In the rows, zero is written as 128.
Each row of numbers stands for one thing and depends on some of the facts below. Use the named rows to name the rest.

How the things are related:
{k25 k984 k109 k526 k484 k520 k977 k50 k210 k355 k586 k980 k638 k344 k221 k858 k711 k408 k863 k150 k383 k334 k727 k432 k320 k89 k678 k237 k691 k233 k530 k113 k669 k336 k472 k951 k8 k395 k936} Λ niflem
{k92 k127 k449 k619 k885 k737 k983 k670 k591 k68 k367 k448 k506 k303 k684 k533 k24 k513 k131 k690 k390 k611 k805 k990 k969 k459 k412 k441 k389 k719 k101 k627 k757 k821 k292 k911 k349} Λ fudaplek
{k409 k650 k437 k410 k831 k780 k561 k995 k223 k879 k703 k843 k384 k290 k651 k634 k505 k648 k502 k644 k116 k273 k180 k763 k688 k263 k289 k941 k797 k79 k602} Λ merik
{k193 k315 k288 k769 k335 k564 k923 k512 k931 k870 k471 k491 k655 k687 k993 k460 k339 k894 k174 k840 k365 k119 k891 k653 k314 k548 k100 k943 k624 k543 k93 k841 k482 k545 k560 k245 k354 k14 k620 k399 k31 k699 k123 k318 k121} Λ totogrem
{k674 k950 k291 k96 k800 k868 k199 k54 k392 k450 k972 k905 k668 k363 k82 k813 k817 k104 k748 k902 k896 k514} Λ kikla
k25 Ξ [k620 k50]
k984 Ξ [k471 k719]
k127 Ξ [k119 k840 k472 k150 k100 k520]
k650 Ξ [k611 k868 k432]
k769 Ξ [k412 k335 k911]
k564 Ξ [k969 k82 k449]
k437 Ξ [k502 k506 k109]
k484 Ξ [k619 k602]
k977 Ξ [k315 k119 k506 k193]
k512 Ξ [k520]
k199 Ξ [k863 k533]
k980 Ξ [k983 k688 k432]
k68 Ξ [k441]
k561 Ξ [k31 k653]
k638 Ξ [k82 k273]
k392 Ξ [k885 k896 k92 k670]
k344 Ξ [k950 k896 k449]
k703 Ξ [k950 k896 k383]
k843 Ξ [k533]
k367 Ξ [k31 k513]
k221 Ξ [k591 k727 k586 k931]
k384 Ξ [k314 k840 k868 k291]
k448 Ξ [k757 k670]
k450 Ξ [k237]
k858 Ξ [k8]
k972 Ξ [k905 k684 k690 k223]
k290 Ξ [k737]
k687 Ξ [k591 k409 k530 k931]
k711 Ξ [k460 k441]
k339 Ξ [k995]
k408 Ξ [k990 k634 k96 k92 k482]
k651 Ξ [k96 k530 k602]
k894 Ξ [k684 k879 k719]
k174 Ξ [k885 k691 k355]
k505 Ξ [k902 k390 k780 k14]
k334 Ξ [k289 k526 k389]
k648 Ξ [k121 k288 k82 k237]
k891 Ξ [k292 k868]
k668 Ξ [k923 k863 k831 k678]
k363 Ξ [k841]
k24 Ξ [k669 k840 k879]
k131 Ξ [k31 k533 k355 k545 k526]
k813 Ξ [k655 k365 k482]
k320 Ξ [k31 k800 k383]
k548 Ξ [k655 k54]
k89 Ξ [k863 k482]
k805 Ξ [k31 k513 k870]
k763 Ξ [k817 k800 k303]
k233 Ξ [k288 k780 k653 k14 k678]
k459 Ξ [k31 k180 k870]
k113 Ξ [k817 k513]
k104 Ξ [k780 k520]
k560 Ξ [k79 k669 k737 k491]
k245 Ξ [k983 k50]
k354 Ξ [k93 k119 k674 k410 k951]
k101 Ξ [k591 k223]
k748 Ξ [k620]
k263 Ξ [k627]
k399 Ξ [k121 k123 k624 k383]
k941 Ξ [k993 k670]
k797 Ξ [k995 k619]
k514 Ξ [k821 k602 k223]
k336 Ξ [k951 k678]
k699 Ξ [k841 k634 k863 k506 k355]
k318 Ξ [k409 k389]
k395 Ξ [k79 k14 k482]
k936 Ξ [k950 k863 k951]
k349 Ξ [k674 k627]

Some things and their rows:
[102 151 183 109  54 152  95 138  73 122 129  98 110  79 111 130 180 158
  82 165  94 142 179 159 153 164 186 136 152 108 137 141 153 155  97 104
  77 129 111 169 159 136 115 166 122 149 107 141 171 135 122 155]: k977
[105 149 190 105  59 151  97 137  75 118 130  99 110  73 114 131 169 161
  85 162  92 153 182 154 140 165 197 138 156 113 139 139 147 156 113 108
  65 146 101 169 158 139 117 160 117 171 105 141 174 132 122 151]: k858
[110 149 173 134  94 144 149 176 119 117 135 122 116 131 110  97 146 172
  89 156  82 137 171 158  97 198 180 174 157 128 107 144 122 131  87 136
 128 118  85 168 145 147 100 146 131 145 114 153 160 132 122 142]: k990
[101 146 175 104  53 148 103 133 106 128 125  96  91  82 111 130 165 171
  85 151  98 164 177 151 145 157 176 109 161 110 123 145 139 150  89 102
  94 111 108 167 160 144 106 169 126 153 105 135 169 129 126 160]: k109
[100 144 171 109  49 150 102 136 105 121 126  97  93  85 111 132 163 183
  89 151  95 170 176 153 147 156 181 121 155 110 127 143 142 151  86 102
  91 117 104 168 162 143 104 167 125 160 105 134 170 126 124 161]: k472
[ 99 139 189 137  94 148  77 181 101 130 131  94 122 159  76 104 218 114
  92 196 104 156 169 155 160 146 159 142 139 118 150 136 148 134 103 110
 102 130  87 181 130 141 111 117 139 102  88 146 150 168 108 153]: k263
[ 97 160 197 120  56 154  85 140  70 125 118  97 126  87 121 139 160 170
  81 165  78 145 172 145 129 171 187 102 169 111 135 132 150 165  95 115
  88 155 104 174 169 151 124 179 114 208  99 133 172 152 105 139]: k25
[109 160 187 128 106 147 143 171  87 119 141 124 136 128 116  94 155 146
  83 172  81 104 175 160  92 205 193 196 152 126 119 140 133 134 100 140
 115 134  95 172 144 142 110 146 125 140 117 160 159 138 122 135]: k448
[107 145 167 139  87 149 147 174 122 112 136 125 120 137 109 100 143 184
  95 156  83 147 170 162  92 194 191 204 143 127 113 144 132 131  81 137
 123 120  87 171 147 147  95 142 127 142 116 152 158 129 119 146]: k737
[109 130 164 142  80 140 101 161 116  69 113  95 168 147  93 122 119 244
 105 142 104 158 174 128 135 162 192 121 127 122 137 154 133 137 102 123
 104  77  61 148 149 142 111 142 104 128  96 137 152 119 137 153]: k471
[110 137 179 141  94 137  91 161  95  86 121  88 169 144  98 116 136 199
  96 148 103 128 178 134 148 170 180  93 145 118 134 153 130 136 108 128
 101  71  78 152 143 137 122 151 107 122  94 139 156 138 136 142]: k943
[110 137 164 158  77 143 129 189 109 125 145 114 105 139  96  95 176 144
  94 152  80 145 173 179 138 196 167 174 152 124 107 146 132 123  68 135
 125 107  98 168 141 136  94 155 138 120 115 152 166 154 114 147]: k627
[100 151 190 109 104 144 106 169 118 118 135 100 112 163  89 105 173 153
  98 184 113 187 162 132 120 134 165  94 147 128 138 139 115 137  97 108
 105 126  64 187 132 158 101 115 132 151  85 139 152 135 116 150]: k180
[111 144 167 140  78 145 151 185 113 102 132 125 121 132 104 103 144 196
  95 155  77 156 169 157 100 197 191 196 142 133 114 143 131 133  83 133
 123 135  71 168 148 150  93 139 129 152 115 154 162 125 120 147]: k684
[104 144 180 102  57 149 104 135 105 122 125  98  90  77 113 131 156 181
  88 148  96 177 180 148 137 156 187 113 165 114 124 141 134 152 101 106
  77 124  99 167 158 146 108 161 122 174 103 134 173 125 125 158]: k8
[ 98 147 186 113 107 147 103 164 133 125 124  98 110 161  90 106 176 152
  96 186 112 178 163 134 116 137 164 115 148 124 137 139 122 136 103 108
 114 122  78 182 134 157 105 114 135 135  85 138 146 139 118 153]: k831
[103 139 174 127 111 141  97 141 129  94 104  91 162 140 109 114 121 211
  92 147 109 116 178 125 116 169 179 106 150 116 126 154 128 135 117 129
 121  53  94 147 147 142 126 147 109 105  96 137 143 131 144 147]: k655

Name these rows:
No name comes twice in this set of rows, the named rows included.
[103 150 183 102  55 149 102 137  85 118 126  99 105  78 112 131 165 172
  84 159  94 156 178 150 144 161 188 123 158 111 132 140 142 156  98 104
  81 132 101 168 160 143 111 164 121 163 104 137 171 126 125 155] | k210
[115 144 175 144  86 134 144 195 110 112 120 116 113 114  96 101 160 172
  83 154  69 135 173 151 115 203 169 154 163 133 103 144 123 132  94 132
 137 143  73 157 146 151 104 146 141 143 113 158 163 139 124 143] | k619
[115 151 182 140  86 142 145 191  80 102 135 124 137 122 100 103 161 169
  86 170  72 127 173 159 107 207 195 198 144 132 123 140 138 137  97 135
 109 160  71 167 146 145 106 140 127 149 117 162 164 132 120 139] | k101
[101 143 186 114  98 143 107 173 131 112 111 101 113 151  81 111 172 179
  95 185 105 186 163 126 114 140 168 122 143 130 140 139 127 140 110 104
 115 146  58 175 138 163 106 105 136 144  85 143 147 131 119 156] | k223
[ 96 141 181 117  95 150 105 168 137 113 117 104 116 162  87 112 171 178
 100 184 107 190 162 133 113 136 174 144 135 127 144 138 133 139 105 108
 112 136  66 180 139 160 103 107 133 140  86 139 145 134 115 158] | k879
[108 132 168 147  85 139  89 160 114  88 119  88 157 151  94 117 132 204
 101 140 106 144 176 137 150 164 174  92 143 116 129 155 129 132  98 125
 110  55  81 151 145 137 115 155 109 114  94 135 154 138 132 148] | k100
[ 99 151 196 116 108 151  95 167 102 121 129 102 131 158  92 104 189 140
  92 199 109 154 166 140 118 146 175 147 138 122 152 135 138 140 114 112
  98 141  80 185 135 151 114 111 130 129  88 145 147 147 114 148] | k505
[102 157 201 112 106 145 100 174  85 115 143 100 131 164  87 105 188 133
  93 200 110 163 165 139 127 142 177 113 140 126 152 136 125 140 105 110
  92 145  67 191 130 152 108 113 126 149  86 145 154 141 115 143] | k763
[109 147 170 143  89 144 143 179 115 118 140 120 113 133 106  98 155 162
  91 154  82 141 171 164 106 195 180 175 153 126 108 145 125 129  78 136
 125 113  88 170 144 144  97 149 131 139 115 152 162 138 119 143] | k506
[ 98 157 201 102 121 150 100 158 109 125 121 102 132 152  98 104 184 135
  85 200 110 140 168 131 103 147 175 139 146 122 148 135 134 141 125 113
 106 137  84 183 134 155 119 109 131 129  88 145 143 144 119 145] | k941
[132 151 206 113  83 157 119 153  94 138  81 136 137 164  98 129 158 133
  93 174  74 129 167 142 129 156 186  55 150 119 147 155 121 148  94 130
 140 139  92 154 161 148 132 159  95 181  95 147 169 182  87 131] | k748
[ 99 155 189 122  49 155  90 141  72 120 123  97 122  87 118 139 165 172
  84 165  83 153 173 150 135 167 192 124 158 111 137 136 154 162  93 111
  83 147 102 172 168 147 118 174 115 191 102 135 172 147 109 147] | k980
[108 137 179 147  91 141  84 161  81  86 124  89 180 147  96 114 147 186
  95 156 103 116 178 142 156 175 185 117 136 115 142 151 142 137 107 128
  94  77  85 152 144 130 123 151 104 109  98 142 155 145 133 143] | k512

Now the same things, written a new way:
Named rows:
[108  66 132 145 185 111 173 147 127 116 152 133 144 140 148  93 166 179
 164  96 103 138 122  90 136 102 155 128  95 108 145]: k984
[ 63 116 146 128 154 120 211  74 186  81 163 168 138 138 122 102 150  92
 107 132 122  89 136 109 127  90 189 121 110 112 150]: k471
[116 146 103  82 113 115 144 103 151 137 149 124 151 128 115 146 107 120
 120 144  70 148 165 133 151 115 136 141 115 107 151]: k611
[111 148 113 169 114 144 127  52 114 126 150 127 146 110 133 119 151 163
 138 229  60 150 134 179 113 128 126 158  99 131 145]: k911
[102  91 201 140 154 146 185 153 131 134 126 115 133 148 155  97 150 137
 123 128 127 151 175 140 155 109 151 105  91 130 163]: k526
[106 115 156 135 168 110 130 168  83 106 115 111 133 168 159 126 129 157
 134 113 122 169 134 123 118 165 152  98 125  86 145]: k691
[115 108 159  75 149 136 136 148 174  99 151 123 126 124 137 106 135 108
 106 149 111 139 129 136  74 165 124  91  90  64 155]: k800
[116 128 132  87 105 126 144 109 151 124 128 100 134 125 119 118 115 121
  93 161  93 150 178 162 122  94 131 133 117 146 166]: k513
[108 136  86  95 141  84 125 100 136  87 135 117 139 136 129 151  93 151
 118 139  68 167 139 117 116 121 132 135 109 108 142]: k684
[116 135 120  86 111 118 137 114 140 126 130 101 135 137 122 134 108 130
 104 154  91 158 162 152 122 101 131 125 115 130 156]: k533
[111  61 127 101 138 148 162 128 127 129 198 156 152 103 108 104 126 109
 112  73 111 114  96 108 117 111 118 148  86 136 129]: k290
[ 98 108 180 140 148 146 194 152 130 159 139 138 149 139 143 111 154 121
 142 117 117 143 190 121 192 118 162 110 102  94 154]: k432
[132  61 140 111 152 147 147 137 121 121 177 151 123  95 122 128 106 113
 107  86 132 118 110 116 117 107 106 140  74 131 121]: k651
[ 83  80 165 107 136 141 181 110 134 106 178 161 154 109 110 112 118  98
  94  90  99 134 127 108 132 129 122 135  82 123 142]: k879
[126  64 153 103 130 159 146 139 126 138 186 148 133  97 107 103 117  96
 101  81 126 114 115 130  99 109 104 140  98 147 132]: k703
[ 94 157 127 118 153  99 131 115 129  80 142 151 128 166 144 137 118  92
 109 125 148 112 100 119  80 149 175  94 150  85 133]: k923
[123 139 120  86 111 120 132 112 141 125 128 103 132 137 120 135  98 130
 103 155  94 159 158 154 118 111 129 132 111 129 144]: k885

Which thing is each row?
No name comes twice in this set of rows, the named rows included.
[110 136  92 208 169 136 123  72 118 100 166 183 131 120 151 117 174 138
 154 199 122  80  58 142  68 143 163 142 130 103 108] | k769
[ 83 148 144 198 144 147 159  53 128 102 158 179 136 127 152 106 169 109
 127 220 125  94 102 167  96 143 172 133 117 108 128] | k335
[141  85 128 143 195 121 137 174  92 122 128 116 108 150 168 130 135 179
 163 101 144 146 119 116 139 120 134 110  77  94 114] | k484

The same things again, as new rows of numbers:
Some things and their rows:
[170 170 117 108 143  99 168 115 102 115 124  85  48 116]: k748
[148  74 151 128 144 119 100 172 148 152 108  93 146  88]: k449
[113 105 150  99 109 119 102  49 170  67 103 103 114 158]: k344
[136 111  80  83 160  69 195 127 108 115 147 114  63 162]: k104
[ 58 118  96 118 120 164 164 146 112 167 161  99 155 131]: k780
[103  80 103 123 140 126 102 113  92  77 127 113 167 200]: k520
[150 166 161 104 122 116 155 116 144 124 145 204 121 139]: k318
[143 165 163 108 137 108 138 102 136 137 168 202 112 134]: k560
[ 65 155  95 147 121 172 145 138 131 160 148  97 151 109]: k634
[144 168 146 119 147 110 160  84 143 131 121 220 132 117]: k699
[129 114 114 139 109 117  91  36 126  73 153 126 115 133]: k408
[143 164 148 126 139 133 115 147 124 168 122 185 149 164]: k335
[138 159 180  91 121 116 148 106 151 142 138 193 110 145]: k399
[151  76 148 132 144 120 103 177 134 151 116 102 145  83]: k969
[164 143 102  96 128  93 174 112 122 130 116  89  49 133]: k450
[119 108 113 141 119 140  82 102 100  90 112 105 155 175]: k472
[150  79 140 142 147 118 102 180 134 146 120 105 147  83]: k412

Rows to name:
No name comes twice in this set of rows, the named rows included.
[125 108 101 141 123 114 102  11 121  87 121 137 125 112] | k89
[157  86 163 119 140 101 135 141 148 106 146 122 116  56] | k68
[154  82 148 136 149 119 109 183 129 139 117 100 153  82] | k627
[141  85 159 127 153  84 118 145 182 100 155 119 112  62] | k448
[144 137 162 121 110 137 109  56  87  55 129  98 113 126] | k25
[125 108 129 119 116 121 121  61 117  44 126 121 129 144] | k977
[135 168 148 132 146 128 108 148 138 164 127 183 147 168] | k993
[125  94 127 102 103 125 128  43 112  70 109 120 130 145] | k336
[ 66 160 126 115 126 148 189 120 136  99 180 105 126  90] | k384
[ 69 153 119 116 114 153 187 107 144 111 163 110 124  85] | k437

